Below is a small trained network, with its code and all its weights. Each question gives an input and a target symbol and asks what happens when units are switched off, that is, made to give their printed mean instead of their output.

import numpy as np


def w(rows, s, z=0):
    codes = np.array(rows[::2]) - 128.0
    scale = np.full(codes.shape[1], s)
    scale[-1] = z or s
    return codes * scale


def f(y):
    return y / 2 * (1 + np.tanh(0.7978845608 * (y + 0.044715 * y**3)))


def softmax(a):
    e = np.exp(a - a.max(-1, keepdims=True))
    return e / e.sum(-1, keepdims=True)


def log_softmax(a):
    a = a - a.max(-1, keepdims=True)
    return a - np.log(np.exp(a).sum(-1, keepdims=True))


def net(x, mask):
    ids = ['ΔΛΩαβγεζηθξστφ'.index(c) for c in x.split()]
    T = len(ids)
    res = E[ids] + P[:T]
    q, k, v = (res @ M[0].T for M in (Q, K, V))
    z = softmax(np.where(np.tri(T) > 0, q @ k.T / 3**0.5, -1e9)) @ v
    res = res + np.where(mask[0], z, O[0][:, -1]) @ O[0][:, :-1]
    y = f(res @ A[0][:, :-1].T + A[0][:, -1])
    res = res + np.where(mask[1:9], y, B[0][:, -1]) @ B[0][:, :-1]
    return log_softmax(res[-1] @ U[:, :-1].T + U[:, -1])


Q, K, V, O, A, B = {}, {}, {}, {}, {}, {}
E = w([
[87,156,174,146],'Δ',
[98,155,148,121],'Λ',
[94,169,121,117],'Ω',
[110,149,134,86],'α',
[148,78,164,65],'β',
[94,155,150,119],'γ',
[194,89,85,178],'ε',
[97,159,136,110],'ζ',
[191,146,192,66],'η',
[76,174,131,156],'θ',
[248,124,128,77],'ξ',
[95,156,153,122],'σ',
[105,82,158,141],'τ',
[212,212,198,116],'φ',
],0.019)
P = w([
[132,132,255,125],'0',
[106,170,110,135],'1',
[102,173,109,128],'2',
[93,176,104,134],'3',
[96,172,103,136],'4',
[100,176,106,134],'5',
],0.0087)
Q[0] = w([
[253,54,203,173],'H0',
[129,60,94,202],'H0',
[68,60,163,77],'H0',
],0.039)
K[0] = w([
[126,187,2,62],'H0',
[116,136,57,173],'H0',
[70,66,120,98],'H0',
],0.043)
V[0] = w([
[116,12,159,182],'H0',
[202,30,121,56],'H0',
[123,166,211,142],'H0',
],0.011)
O[0] = w([
[162,174,30,155,233],'H0',
[103,97,11,98,180],'H0',
[156,81,174,203,254],'H0',
],0.011,0.0045)
A[0] = w([
[70,77,121,106,148],'N0',
[42,130,99,138,6],'N1',
[190,132,154,82,79],'N2',
[116,179,103,154,23],'N3',
[137,88,113,106,81],'N4',
[161,208,155,130,33],'N5',
[3,202,163,72,116],'N6',
[94,81,137,141,1],'N7',
],0.019,0.0085)
B[0] = w([
[157,107,176,176,222],'N0',
[4,224,91,95,166],'N1',
[86,102,106,76,248],'N2',
[190,81,123,109,234],'N3',
[198,203,160,147,205],'N4',
[156,231,52,126,250],'N5',
[111,102,155,43,207],'N6',
[248,185,80,122,85],'N7',
],0.025,0.0023)
U = w([
[207,125,231,160,22],'Δ',
[113,131,217,71,136],'Λ',
[132,204,131,191,17],'Ω',
[37,33,163,232,253],'α',
[190,125,21,156,132],'β',
[119,151,170,117,120],'γ',
[90,94,86,47,65],'ε',
[149,211,130,81,22],'ζ',
[58,160,169,128,53],'η',
[225,114,176,2,90],'θ',
[126,17,181,44,113],'ξ',
[127,161,189,117,129],'σ',
[123,151,179,106,127],'τ',
[84,156,77,158,47],'φ',
],0.0083,0.0073)

Each question gives the input, a string of symbols that net reads in full, and the target symbol t.
The units are the heads (3 rows each of Q, K, V and O) and the neurons (one row each of A and B). Each row of codes is followed by its name. A weight is (code - 128) times the scale printed after its matrix; where a second scale follows, it is the last column's (O, A, B and U).
mask holds one flag per unit, heads first, then neurons. A switched-off unit (its flag False) gives its mean, the last column of its rows in O or B, instead of its output. The means were averaged over made-up inputs and are rounded, as every weight is.
A unit's drop is (log p(t) with every unit on - log p(t) with that unit switched off) / (log p(t) with every unit on - log p(t) with every unit switched off).
The circuit of an input: a set's keep is (log p(t) with only the set's units on - log p(t) with every unit switched off) / (log p(t) with every unit on - log p(t) with every unit switched off). Starting from all 9 units, units are removed one at a time, each time the one whose removal leaves the highest keep (on an exact tie, the one counted first), for as long as the keep stays at least 0.8.
circuit, biggest first: the units of the circuit, biggest drop first
most important unit: the unit with the biggest drop
top k neurons: the k neurons with the biggest drops, biggest first
drop of u: that unit's drop, to one decimal
input η τ θ, target α: top 2 neurons	N0, N5
input θ τ τ ζ ζ, target ζ: circuit, biggest first	N5, H0, N6
input ξ ε Λ τ σ, target η: circuit, biggest first	N1, H0, N0
input β ε ε ζ, target φ: top 2 neurons	N1, N6
input η τ σ, target α: circuit, biggest first	H0, N0
input ζ τ τ σ, target Λ: most important unit	N6
input ζ σ θ, target Λ: circuit, biggest first	N6, H0
input ζ ε η γ, target Λ: circuit, biggest first	N6, H0
input φ φ τ σ, target Δ: circuit, biggest first	H0, N7
input ξ τ ζ ε ζ, target η: top 3 neurons	N1, N0, N6
input ε γ Λ σ, target ε: circuit, biggest first	H0, N1, N6
input β ε β θ, target φ: circuit, biggest first	H0, N1
input ε τ α γ, target ε: top 2 neurons	N1, N6
input ε β Δ Ω, target ε: top 2 neurons	N1, N6
input θ ε σ, target ζ: top 2 neurons	N5, N6
input Δ τ ζ ε τ ζ, target Ω: most important unit	H0
input θ σ ε θ Δ Δ, target ζ: top 2 neurons	N5, N6
input Ω τ ζ ξ τ β, target Δ: top 2 neurons	N0, N4
input θ τ θ, target ζ: top 2 neurons	N5, N6
input ζ β ξ τ Δ, target Λ: top 2 neurons	N6, N3
input τ τ γ Δ, target β: drop of H0	2.9
input ε φ τ ζ, target ε: drop of H0	0.6
input ε ξ ε α, target ε: drop of H0	0.9
input Ω σ θ τ Δ, target θ: top neuron	N6
